Below are the code and all the weights of a small trained network. Each question names an input and a class and asks about switching units off, where a switched-off unit gives its printed mean instead of its output.

import numpy as np


def w(rows, s, z=0):
    codes = np.array(rows[::2]) - 128.0
    scale = np.full(codes.shape[1], s)
    scale[-1] = z or s
    return codes * scale


def f(y):
    return y / 2 * (1 + np.tanh(0.7978845608 * (y + 0.044715 * y**3)))


def log_softmax(a):
    a = a - a.max(-1, keepdims=True)
    return a - np.log(np.exp(a).sum(-1, keepdims=True))


def net(x, mask):
    res = np.array(x, float).reshape(1, 7) / 4 @ E
    y = f(res @ A[0][:, :-1].T + A[0][:, -1])
    res = res + np.where(mask, y, B[0][:, -1]) @ B[0][:, :-1]
    return log_softmax(res[-1] @ U[:, :-1].T + U[:, -1])


A, B = {}, {}
E = w([
[156,141,107],'x0',
[130,168,192],'x1',
[145,165,51],'x2',
[160,116,154],'x3',
[28,147,122],'x4',
[147,255,120],'x5',
[101,83,59],'x6',
],0.0098)
A[0] = w([
[87,79,99,128],'N1',
[181,154,99,187],'N2',
[192,147,96,88],'N3',
[150,152,188,254],'N4',
[151,75,143,186],'N5',
[219,113,139,179],'N6',
[110,180,140,214],'N7',
[134,120,195,117],'N8',
[38,101,104,212],'N9',
[172,96,210,206],'N10',
[138,172,72,243],'N11',
[133,93,148,179],'N12',
[225,153,146,113],'N13',
[249,121,109,194],'N14',
],0.013,0.0074)
B[0] = w([
[32,60,159,180],'N1',
[149,114,17,199],'N2',
[185,33,116,165],'N3',
[163,245,123,244],'N4',
[106,159,92,207],'N5',
[138,142,53,226],'N6',
[116,212,125,200],'N7',
[235,121,160,175],'N8',
[25,164,171,222],'N9',
[165,207,128,253],'N10',
[129,169,3,229],'N11',
[105,169,152,183],'N12',
[216,82,139,206],'N13',
[189,135,66,254],'N14',
],0.0069,0.0099)
U = w([
[148,202,222,146],'0',
[198,144,78,170],'1',
[199,2,225,11],'2',
[195,50,104,57],'3',
[60,209,101,139],'4',
[23,50,170,134],'5',
[196,7,222,6],'6',
],0.0084,0.011)

Each question gives the input, the list of numbers given to net, and the class t.
The units are the neurons (one row each of A and B). Each row of codes is followed by its name. A weight is (code - 128) times the scale printed after its matrix; where a second scale follows, it is the last column's (A, B and U).
mask holds one flag per neuron, in row order. A switched-off neuron (its flag False) gives its mean, the last column of its row in B, instead of its output. The means were averaged over made-up inputs and are rounded, as every weight is.
A unit's drop is (log p(t) with every unit on - log p(t) with that unit switched off) / (log p(t) with every unit on - log p(t) with every unit switched off).
The circuit of an input: a set's keep is (log p(t) with only the set's units on - log p(t) with every unit switched off) / (log p(t) with every unit on - log p(t) with every unit switched off). Starting from the 12 units with the biggest drops (on a tie, the unit counted first), units are removed one at a time, each time the one whose removal leaves the highest keep (on an exact tie, the one counted first), for as long as the keep stays at least 0.8.
circuit, biggest first: the units of the circuit, biggest drop first
most important unit: the unit with the biggest drop
top k neurons: the k neurons with the biggest drops, biggest first
drop of u: that unit's drop, to one decimal
input [5,5,-2,-1,-1,-7,-3], class 0: circuit, biggest first : (N11 N2 N10)
input [-2,2,-1,7,4,-6,0], class 5: circuit, biggest first : (N1 N14 N11)
input [7,5,6,-5,2,6,-8], class 1: top 2 neurons : (N13 N9)
input [-8,-6,-8,4,-4,-7,3], class 5: circuit, biggest first : (N1 N9)
input [-4,6,-1,-4,7,-8,-8], class 0: most important unit : N8
input [5,-6,1,-2,-7,2,5], class 3: circuit, biggest first : (N4 N3)
input [-7,0,8,1,7,-3,-3], class 5: top 2 neurons : (N4 N10)
input [-5,5,4,-1,-1,8,-5], class 1: top 4 neurons : (N13 N9 N2 N11)
input [-2,6,-4,4,-1,-3,6], class 0: drop of N11 : 0.2
input [-6,2,-3,-3,-7,7,-5], class 1: drop of N13 : 0.1
input [1,-3,-7,-7,2,-5,-6], class 0: drop of N1 : -0.1
